Here is a tiny trained network, its code and every weight. The questions are about switching its units off for an input and a target symbol, where a switched-off unit gives its printed mean instead of its output.

import numpy as np


def w(rows, s, z=0):
    codes = np.array(rows[::2]) - 128.0
    scale = np.full(codes.shape[1], s)
    scale[-1] = z or s
    return codes * scale


def norm(h):
    return h / np.sqrt((h * h).mean(-1, keepdims=True) + 1e-5)


def f(y):
    return y / 2 * (1 + np.tanh(0.7978845608 * (y + 0.044715 * y**3)))


def softmax(a):
    e = np.exp(a - a.max(-1, keepdims=True))
    return e / e.sum(-1, keepdims=True)


def log_softmax(a):
    a = a - a.max(-1, keepdims=True)
    return a - np.log(np.exp(a).sum(-1, keepdims=True))


def net(x, mask):
    ids = ['ΔΠΨΩβγζηθξστφ'.index(c) for c in x.split()]
    T = len(ids)
    res = E[ids] + P[:T]
    r = norm(res)
    for j in range(3):
        rows = slice(2 * j, 2 * j + 2)
        q, k, v = (r @ M[0][rows].T for M in (Q, K, V))
        z = softmax(np.where(np.tri(T) > 0, q @ k.T / 2**0.5, -1e9)) @ v
        o = O[0][rows]
        res = res + np.where(mask[j], z, o[:, -1]) @ o[:, :-1]
    y = f(norm(res) @ A[0][:, :-1].T + A[0][:, -1])
    res = res + np.where(mask[3:7], y, B[0][:, -1]) @ B[0][:, :-1]
    return log_softmax(norm(res)[-1] @ U[:, :-1].T + U[:, -1])


Q, K, V, O, A, B = {}, {}, {}, {}, {}, {}
E = w([
[88,163,131,134,118],'Δ',
[108,156,100,109,87],'Π',
[149,156,107,121,93],'Ψ',
[144,141,107,71,168],'Ω',
[162,162,151,139,102],'β',
[76,168,139,135,135],'γ',
[5,52,67,94,67],'ζ',
[111,154,130,137,92],'η',
[195,122,119,50,68],'θ',
[174,145,141,133,77],'ξ',
[92,162,132,145,116],'σ',
[109,124,150,164,130],'τ',
[117,130,147,189,156],'φ',
],0.02)
P = w([
[130,134,37,131,86],'0',
[78,174,151,63,83],'1',
[93,146,11,165,160],'2',
[115,123,210,73,34],'3',
[101,138,2,169,186],'4',
[110,111,191,99,4],'5',
[127,150,104,166,115],'6',
[81,89,73,124,119],'7',
[66,192,130,104,33],'8',
],0.007)
Q[0] = w([
[19,211,153,154,50],'H0',
[61,248,107,190,41],'H0',
[99,71,240,40,53],'H1',
[192,160,166,175,131],'H1',
[236,71,153,23,196],'H2',
[172,125,2,230,180],'H2',
],0.0058)
K[0] = w([
[76,102,42,95,96],'H0',
[94,39,131,109,140],'H0',
[126,145,7,145,220],'H1',
[115,105,96,91,118],'H1',
[71,112,118,91,167],'H2',
[125,151,215,78,133],'H2',
],0.011)
V[0] = w([
[56,69,135,77,131],'H0',
[124,237,113,179,178],'H0',
[150,163,147,115,77],'H1',
[247,149,117,110,171],'H1',
[52,115,52,52,126],'H2',
[113,111,64,82,143],'H2',
],0.014)
O[0] = w([
[154,41,73,174,99,97],'H0',
[117,211,158,93,180,190],'H0',
[63,47,141,2,70,254],'H1',
[31,95,251,174,186,38],'H1',
[161,104,61,123,244,164],'H2',
[180,69,182,124,200,117],'H2',
],0.0087,0.0064)
A[0] = w([
[128,106,231,207,160,202],'N0',
[168,121,48,148,182,93],'N1',
[26,166,76,31,94,252],'N2',
[254,129,121,178,132,185],'N3',
],0.0079,0.0022)
B[0] = w([
[177,105,151,167,86,125],'N0',
[65,39,163,77,184,135],'N1',
[225,92,223,187,132,252],'N2',
[2,82,108,187,87,135],'N3',
],0.0082,0.012)
U = w([
[18,53,60,134,101,253],'Δ',
[122,83,99,137,131,234],'Π',
[131,178,67,164,93,121],'Ψ',
[134,80,158,191,167,136],'Ω',
[148,14,190,156,128,26],'β',
[106,169,105,102,128,58],'γ',
[1,158,174,45,74,118],'ζ',
[176,120,236,112,176,159],'η',
[126,158,100,118,136,76],'θ',
[196,137,122,107,118,119],'ξ',
[57,124,178,83,92,56],'σ',
[135,227,128,199,135,165],'τ',
[138,159,90,156,150,160],'φ',
],0.0088,0.0034)

Each question gives the input, a string of symbols that net reads in full, and the target symbol t.
The units are the heads (2 rows each of Q, K, V and O) and the neurons (one row each of A and B). Each row of codes is followed by its name. A weight is (code - 128) times the scale printed after its matrix; where a second scale follows, it is the last column's (O, A, B and U).
mask holds one flag per unit, heads first, then neurons. A switched-off unit (its flag False) gives its mean, the last column of its rows in O or B, instead of its output. The means were averaged over made-up inputs and are rounded, as every weight is.
A unit's drop is (log p(t) with every unit on - log p(t) with that unit switched off) / (log p(t) with every unit on - log p(t) with every unit switched off).
The circuit of an input: a set's keep is (log p(t) with only the set's units on - log p(t) with every unit switched off) / (log p(t) with every unit on - log p(t) with every unit switched off). Starting from all 7 units, units are removed one at a time, each time the one whose removal leaves the highest keep (on an exact tie, the one counted first), for as long as the keep stays at least 0.8.
units of the circuit, in order: the units of the circuit, biggest drop first
most important unit: the unit with the biggest drop
top k neurons: the k neurons with the biggest drops, biggest first
which heads matter: for each layer, one digit per head in row order, 1 if its drop is at least 0.15 and else 0, layers parted by /
drop of u: that unit's drop, to one decimal
input γ Ψ ξ, target η: units of the circuit, in order => H1, H0, N2
input Ψ φ φ, target τ: which heads matter => 111
input Ψ θ φ ζ Δ, target Δ: most important unit => H0
input ζ Ψ Ψ Ψ Ψ β τ, target Δ: units of the circuit, in order => H0, N2
input Ψ φ Ψ Δ, target η: which heads matter => 001
input Ω η Ψ Ψ γ, target η: which heads matter => 000
input ξ ζ Ψ, target Δ: which heads matter => 100
input τ Ψ τ β β, target ζ: which heads matter => 011
input φ β ξ, target ζ: units of the circuit, in order => H2, H1
input γ η ζ η φ ξ, target Δ: top 3 neurons => N3, N2, N1
input η Ψ η, target η: which heads matter => 100
input Ψ Δ ξ Δ Π Ψ Ω Ψ η, target η: units of the circuit, in order => N2, H1
input φ η φ φ, target τ: which heads matter => 010
input Π θ η Ψ Ψ, target η: units of the circuit, in order => H1, N2
input φ θ β ζ ξ φ σ ζ σ, target Δ: top neuron => N2
input Ψ β Ψ Ψ, target η: which heads matter => 011
input η β Ψ, target ζ: which heads matter => 011
input τ Δ β β φ, target ζ: drop of H2 => 0.3
input Δ ζ Ω φ Ψ Δ η, target Δ: drop of H0 => 0.9
input θ τ ζ β φ Ψ Ω θ σ, target Δ: drop of N2 => 0.2
input Ψ β η ξ Ψ ζ Ψ σ η, target Δ: drop of H0 => 1.6
input η τ β β Δ, target ζ: most important unit => H2
